In the rows, 128 means zero.
Facts:
loze: ζ 474; Θ trema
zafuror: ζ 488; η gredrek, natru
gebrin: ζ 487; Θ grubol
grelu: ζ 488
siplu: ζ 474; Θ briske
travos: ζ 569
lafi: ζ 220; Θ vogrem
fufin: ζ 474
tafledris: ζ 474; η stekik, pubom, bifli
gragebrol: ζ 719; Θ flemaris
lapi: ζ 569
pasur: ζ 488; Θ brogrim
grazen: ζ 220; η lilu, stiflon, minur
truska: ζ 569; η skagom, bifli; Θ toklem
stoflel: ζ 488; Θ tropak
drosku: ζ 487; Θ drako
skeflu: ζ 474; Θ kopa
damuk: ζ 719; Θ stiflon
gesis: ζ 719; Θ bribrer
botom: ζ 488
minur: ζ 488; Θ kobru
zalun: ζ 474; η latrek, setuk; Θ vikudris
nograno: ζ 719; Θ bestim
klipluk: ζ 474
kobru: ζ 474; η grasom, lapi, flabotrak; Θ flirir
miflu: ζ 474; η skezepi, grubol; Θ fleplu
relo: ζ 474; Θ driskil
lidrake: ζ 474
klati: ζ 220; η kopa, lilu, sopan, bestim; Θ damuk
bebul: ζ 488; Θ plafulil
pebral: ζ 220; Θ lafi
plugil: ζ 569; η skezepi, somim, buvir, nograno; Θ sifla
stegru: ζ 488; Θ brabrom
viklusul: ζ 488
tema: ζ 474; Θ lelabrun
fliflok: ζ 487
pafus: ζ 719; η flirir
nogon: ζ 488
vogrem: ζ 719; Θ botom
zoflen: ζ 488; Θ siplu
pilil: ζ 569; Θ trabrun
dusudrol: ζ 488; Θ grona
latrek: ζ 719; Θ kogi
setuk: ζ 474
nogorel: ζ 474; η stuklol, stiflon
rifli: ζ 719; η buvir; Θ stukon
bine: ζ 474
flabotrak: ζ 488
kagin: ζ 474; Θ pafus
plegran: ζ 220
trabrun: ζ 488; η skeflu, nubraful; Θ vemes
stukon: ζ 474; Θ fleskosi
pagam: ζ 569; Θ dapos
kogi: ζ 474; η somim
redre: ζ 474; η nogon, skagom, drosku
plupatos: ζ 488; Θ travos
flolo: ζ 569
sifla: ζ 569; Θ grugrim
flirir: ζ 220; Θ nilo
brirum: ζ 487; η sopan, lidrake; Θ skazistok
stiflon: ζ 488; Θ lidrake
grubol: ζ 488
bifli: ζ 719; Θ kistom
klidu: ζ 474; Θ stuklol
grasom: ζ 505; Θ zedres
flumul: ζ 505; Θ plegran
skistis: ζ 719; Θ repok
vikudris: ζ 569; Θ zopok
skagom: ζ 474
fleskosi: ζ 569; Θ dumil
flemaris: ζ 474
niklus: ζ 505; Θ gragebrol
bribrer: ζ 488; η skelanik, nograno, briske; Θ fliflok
godru: ζ 488; η dusudrol; Θ gistefu
flistek: ζ 220; Θ skistis
gopevo: ζ 474
stekik: ζ 569; Θ giflik
skasofor: ζ 569; η lami, latrek, fliflok; Θ nogorel
dunemen: ζ 220; η fliple, kistom; Θ lirur
briske: ζ 719; Θ nograno
skelanik: ζ 474; Θ bebul
fluzagun: ζ 569; Θ drosku
vemes: ζ 488
skezepi: ζ 569; Θ zoflen
gipom: ζ 474
buvir: ζ 505
plafulil: ζ 474; Θ gabron
ziflim: ζ 569; η travos, tema; Θ pebral
zalar: ζ 488; Θ grudristo
fedrikom: ζ 487; η stukon, gistefu, midrikle, dumil, gipom; Θ poklo
kistom: ζ 474; Θ miflu
zitroflus: ζ 488; η bragem, brabrom, dumil; Θ grazen
gredrek: ζ 488; Θ viklusul
fliple: ζ 487; Θ gopevo
vapu: ζ 474; η klosos; Θ skeflu
lipli: ζ 505; η zalar
klenu: ζ 220; η bebul, skezepi, bifli; Θ pubom
sopan: ζ 474; Θ ziflim
bestim: ζ 488; Θ stoflel
nubraful: ζ 569; Θ sepler
grudristo: ζ 474; η tropak; Θ skasofor
gizeklus: ζ 569; Θ gebrin
giflik: ζ 488; η tema, toplus
nusan: ζ 474; Θ sopan
driskil: ζ 719; η zigro, pilil
lubrum: ζ 569; η flumul; Θ brirum
natru: ζ 488
klufol: ζ 487; η gistefu; Θ buvir
studo: ζ 488; η buvir, damuk; Θ midrikle
drobo: ζ 505; Θ vapu
brize: ζ 719; η skelanik, somim, dumil, gipom; Θ ditra
zopok: ζ 474; η skelanik, pagam; Θ dusudrol
dapos: ζ 487
grugrim: ζ 474
brabrom: ζ 487
podir: ζ 474; η dapos
toplus: ζ 474
skazistok: ζ 474; η niklus, gesis, nogon, grelu, troklu, fleskosi
rufli: ζ 488; η toklem, lapi
brogrim: ζ 488
lilu: ζ 488
britim: ζ 220
bragem: ζ 488
pubom: ζ 474; Θ fufin
klosos: ζ 474; Θ zigro
bogagril: ζ 474; η stukon, briske; Θ bine
poklo: ζ 474; η plegran, britim; Θ bragem
nibik: ζ 569; η kistom, relo, zedres; Θ flistek
momil: ζ 488; η somim, lelabrun
grona: ζ 474
trema: ζ 505; Θ gredrek
drako: ζ 488; η brogrim, buvir, viklusul; Θ grutom
zigro: ζ 487; Θ klufol
nilo: ζ 487; Θ drobo
brofla: ζ 488; Θ troklu
somim: ζ 488; Θ klosos
kopa: ζ 488; Θ lubrum
fleplu: ζ 487; η damuk
lelabrun: ζ 474
repok: ζ 488; η skagom; Θ pagam
ditra: ζ 220
godu: ζ 719; η klipluk, lirur, vikudris, grugrim, gipom
stazul: ζ 474; η plegran, lidrake, grelu, zedres
flobrus: ζ 474; Θ bifli
sepler: ζ 488; Θ tema
troflam: ζ 474; η fluzagun, vikudris, flemaris
gistefu: ζ 220
lami: ζ 487; Θ klidu
dumil: ζ 719; Θ nubraful
grutom: ζ 487; η botom, lami, sifla, gesis
faklen: ζ 569; η stegru, dapos, gopevo
zedres: ζ 488
troklu: ζ 487
flofles: ζ 474; Θ somim
gabron: ζ 474; Θ brize
lirur: ζ 474; Θ gipom
ploflu: ζ 488; η flolo, drobo; Θ gesis
podrer: ζ 220; η fliple, skigukin, trema
midrikle: ζ 474; Θ ploflu
stuklol: ζ 220
nizir: ζ 569; η lelabrun, zalar, fliflok; Θ godru
toklem: ζ 474
skigukin: ζ 474; Θ toplus
tropak: ζ 488

Known rows:
brize: [108  94 118 116 156 116  94 123 126 123 143 109 142 136 149 140 114 125
 123 135 130 125 133 135 140 150 121 137 150 125 113 126 134]
stazul: [133 140 130 130 114 116 115 124 125 135 115 139 121 119 116 118 147 136
 129 131 137 153 126 120 118 121 131 100 119 126 140 118 133]
fliflok: [108 129 135 118 152 130 130 132 122 145 140 115 141 114 141 137 140 118
 126 125 140 153 145 119 141 103 122 156 118 126 105 109 142]
minur: [125  98 117 119 117 133 120 132 135  97 124 122 128 118 149 133  90 111
 126 135 117  79 116 147 123 163 122 140 162 117 136 147 103]
dusudrol: [121 113 138 135 148 157 116 129 131 143 131 120 138 130 129 129 110 112
 130 125 133  99 132 132 142 128 113 156 118 118 102 135 119]
lipli: [133 144 115 124 123 115 119 128 126 118 141 121 124 126 120 126 138 123
 125 132 126 147 125 129 122 132 134 118 133 136 134 134 135]
zoflen: [139  97 128 126 116 101 129 127 130  98 146 126 118 141 147 140 133 143
 127 132 121 156 120 128 123 122 138 108 140 131 161 119 133]
vikudris: [111 101 124 127 146 138 113 135 128 141 143 111 150 120 150 133 101 110
 131 127 121  78 129 130 145 142 118 169 138 125 103 138 124]
skigukin: [130 127 123 140 108 115 165 128 123 173  59 165  98 123 113 109 102 126
 129 105 125 138 126 142 117 147 119  95 139 111 122 130 117]
klosos: [112 113 127 128 123 122 124 138 129 116 151 114 138 128 153 137  93 112
 126 124 118 121 127 126 132 148 123 150 128 107 141 134 125]
drobo: [119 127 127 126 137 128 129 131 131 129 136 124 125 128 119 127 125 119
 127 126 128 126 130 133 126 133 122 125 128 137 108 125 125]
redre: [105 109 140 139 150 144 106 123 124 151 127 119 135 130 134 130 100  95
 126 127 138 121 137 121 142 135  99 159 115 120 109 134 136]
brirum: [112 135 121 116 120 128 111 136 127 105 137 118 141 118 154 134 119 111
 124 134 128 113 130 123 128 145 126 138 139 109 146 124 129]
brofla: [124  33 137 124 146 106 128 116 135 123  97 132 103 129 136 143 114 134
 128 136 137 164 118 154 127 133 115 103 162 120 114 111 117]
skasofor: [124 135 126 134 129 136 117 123 120 130 125 128 130 128 115 120 141 128
 125 131 132 123 129 123 131 123 125 117 130 137 115 138 127]
grutom: [107 154 132 121 124 121  95 133 120 107 160 108 147 139 149 140 145 115
 124 135 132 145 134 105 133 118 134 142 121 113 158 124 149]
podir: [139 147 125 126 112 125 137 124 131 128 116 137 118 132 116 120 152 154
 130 130 132 159 126 120 114 121 132  99 123 140 140 124 124]
nilo: [142 156 141 142 138 145 153 121 126 164  86 147 115 131  89 112 154 137
 134 121 141 144 138 125 125 110 122 111 113 124 109 108 130]
travos: [105  79 145 132 153 105 118 127 125 125 156 121 127 148 143 154 131 134
 130 114 137 194 140 130 134 103 119 125 101 131 129 101 153]


Now the same nodes, written a new way:
Known rows:
fleskosi: [126 129 112 125 134 129 124 129 141 135 147 136 117 125 114 129 123 138
 123 127 132 145 111 119 123 140 122 142 134 130  97 118 118 121 146]
nogorel: [142 130 122 123 143 136 130 125 130 148 121 115 127 108 116 133 106 123
 125 131 127 134 128 129 125 127 127 127 142 136 114 146 113 117 126]
fufin: [129 131 123 114 152 130 128 129 132 141 119 120 123 118 118 137  98 132
 116 128 113 133 118 126 128 125 125 134 141 141 114 134 119 113 125]
flofles: [130 115 125 122 101 130 111 125 130 136 138 135 133 147 120 123 126 136
 131 107 134 134 119 126 124 148 136 137 111 119 101 124 142  94 142]
tafledris: [129 121 148 122 110 122 125 129 128 135 126 126 121 133 121 140 111 121
 126 122 136 121 120 134 135 141 115 114 133 137 108 138 126 106 141]
gistefu: [125 129 113 116 149 134 124 131 121 146 125 122 139 106 122 153 104 126
 111 121 117 138 126 132 137 129 133 134 142 127 123 140 117 121 123]
lidrake: [139 133 116 118 150 132 130 127 134 143 122 117 124 113 115 133 105 126
 118 131 122 134 127 125 123 125 131 131 138 136 115 143 117 116 126]
zopok: [126 115 126 122 122 138 108 131 118 153 124 132 146 117 117 145 117 126
 134 109 133 132 132 140 148 143 138 136 136 124 118 137 117 111 127]
kistom: [139 126 119 122 125 133 123 126 131 141 130 123 131 126 117 126 118 130
 124 120 130 135 126 125 124 135 136 134 124 126 109 134 129 105 133]
skeflu: [ 88 118 188 124 105 132 143 136 111  93  92 105 163 136 120 109 132 126
 137 165 102  96 113 104 145 122 164  98 142  55 147  95 167  64  71]
gebrin: [135 128 128 117 141 121 122 133 130 139 123 126 125 130 118 127 120 139
 123 116 126 128 120 118 133 138 123 135 126 124 112 123 132 106 134]
grazen: [139 131 119 127 138 138 135 123 125 146 124 115 131 103 118 135 114 122
 122 127 124 135 130 129 122 127 126 121 146 130 117 146 113 123 124]
redre: [130 124 152 125 103 114 130 134 127 130 128 128 119 131 123 146 111 111
 120 127 146 116 125 141 140 144 113 103 131 141 110 145 128 109 148]
travos: [129 134 117 118 160 128 134 132 132 137 120 122 119 116 121 136 109 134
 115 123 115 134 118 119 132 126 117 130 139 136 118 126 120 119 123]
pebral: [127 123 119 119 125 134 123 126 128 140 134 129 129 127 121 136 116 131
 118 112 121 136 116 124 123 137 128 134 128 131 106 131 128 112 135]
grutom: [148 135 124 125 157 126 137 129 130 145 115 114 117 109 113 122 117 129
 128 129 126 126 127 118 127 125 115 127 143 137 113 137 116 122 127]
lafi: [128 122 119 120 126 132 124 126 126 140 134 128 129 127 121 138 116 133
 119 112 122 135 116 124 123 136 127 135 129 132 108 131 127 113 136]
zedres: [136 134 121 120 154 128 136 128 125 143 121 117 131 106 117 134 116 128
 109 123 117 128 123 115 121 126 124 130 148 124 119 136 124 126 129]
loze: [130 116 126 122 101 130 112 125 129 137 137 133 135 146 119 123 126 135
 131 109 133 131 119 125 126 146 138 135 113 117 102 122 140  93 141]

Rows:
No name comes twice in this set of rows, the named rows included.
[143 126 118 123 135 127 114 131 126 150 122 126 140 111 115 137 125 129
 129 113 145 133 138 135 144 144 131 134 128 116 120 135 119 114 133] : klufol
[136 136 124 115 166 121 131 133 132 138 115 120 120 119 117 131 107 137
 114 126 116 128 119 116 135 127 118 133 139 136 116 129 122 115 128] : troklu
[134 134 122 117 159 127 135 130 125 145 123 121 126 109 117 138 109 131
 107 119 113 131 116 113 122 127 116 135 149 137 115 136 122 129 131] : botom
[136 106 140 117 110 122 115 136 119 143 111 131 124 154 132 135 124 142
 132  57 124 121 116 129 137 150 102 126  96 138 111 125 157  86 136] : skezepi
[129 130 117 126 131 130 125 123 133 138 147 134 128 118 111 127 125 133
 114 128 131 142 112 113 113 141 127 143 148 125 101 125 118 131 151] : bestim
[137 122 120 130 114 137 127 123 124 143 132 122 137 118 118 130 127 124
 130 120 131 133 128 129 120 138 133 124 133 119 113 139 124 112 131] : podrer
[126 139 115 124 157 131 132 125 137 140 144 128 119 103 107 134 112 130
 108 143 122 145 108 114 114 131 120 143 168 137 103 129 101 143 146] : tropak
[110 108 132 123 130 144 103 139  98 161 113 138 149 114 116 155 135 133
 146  85 114 121 126 131 174 149 122 145 158 136 117 124 106 128 116] : brize
[100 110 176 119  89 102 140 124 107 128 118 124 166 192 143 101 152 141
 174 144  68  83 142 105 123 125 188  60 151   4 201 103 165  64 110] : minur
[126 120 127 123 108 123 120 131 130 131 137 136 129 146 123 127 132 138
 130 104 131 130 115 120 130 147 125 128 113 115 108 116 144 100 140] : stekik

Now the same nodes, written a new way:
Known rows:
flumul: [ 72 115 135 126 103  69 221 140 161 163 114  79  80 113 109]
siplu: [152 131 129 179 110 134 154 134 135 117 147 112 100 144 130]
vapu: [ 67 154  93 129 143  95  43 103  76 134 116 103 155 138 165]
nibik: [120 158 147 200 119 119 156 128 134 134 139 122 104 133 139]
dapos: [109 126 107 115 120 135 115 164 142 151 167 132  76 101 122]
grubol: [134 132 132  92 113 165 108 123 147 148 162 146 120 126 122]
minur: [ 76 150  97 102 118 102  45  66 137 156  87 108 144  52 128]
bribrer: [156 182 140 134 124 157 118 139 160 150 146 141 127 118 133]
ziflim: [156 152 152 175 129 144 136 123 127 127 154 141 126 148 150]
pafus: [120 126 145 139 136  94 139 151 119 149 130 122  86 140 144]
fleskosi: [112 141 136 140 117 173 131 122 142 155 169 171 122 116 122]
stegru: [109 166  93 165 104 138 102 136 159 170 153 117  73 100 101]
zoflen: [159 119 140 171  99 103 147 125 141 120 136  93  74 170 120]
flolo: [142 108 113 141 137 133 153  84 113 114 165 132 127 161 126]
sepler: [165 136 137 159 106 137 134 128 150 134 147 116  91 147 122]
zafuror: [137 179 151 189 103 162  14 143 130 160 148 143  94 139 129]
natru: [106 125 148 169  81 142  29 125 107 159 151 129  74 167 108]
trabrun: [135 149 150 148 114 116 126 129 145 143 131 130 120 148 129]
gesis: [125 140 125 133 105 163 135 112 127 156 153 146 110 122 120]

Rows:
No name comes twice in this set of rows, the named rows included.
[117 120  97 155 121 102 146 114 126 148 156  91 102 149  94] : grasom
[ 87 128 106 154  94 118 107 153 132 155 157 121  67 115 117] : zigro
[116 177 147 179 118 121 157 146 133 169 133 154 124 122 121] : rifli
[118 117  99 145 134 136 152 108 128 129 170 128 103 131 129] : lapi
[ 13 202 118  45 121 139 182 129 142 175 126 105 166 102 213] : lubrum
[119 141 139 173  85 173   9 126 120 161 164 146  85 150 110] : gredrek
[159 158 150 159 121 142  95 120 132 134 141 140 140 165 131] : godru
[ 83 147 105 197 104 143 108 135 138 163 157 118  57 104 126] : pilil
[ 96 125 143 151 132  89 127 173 121 162 134 116  56 122 140] : driskil
[ 39 168 108  35  90 161  85  83 110 167 136 118 180 146 169] : kopa
[131 126  99 119 127 128 130 107 141 142 161 124 108 138 106] : flabotrak
[ 88 138  80 118 171  62  86  93 124 131  86  97 148  52 149] : kobru

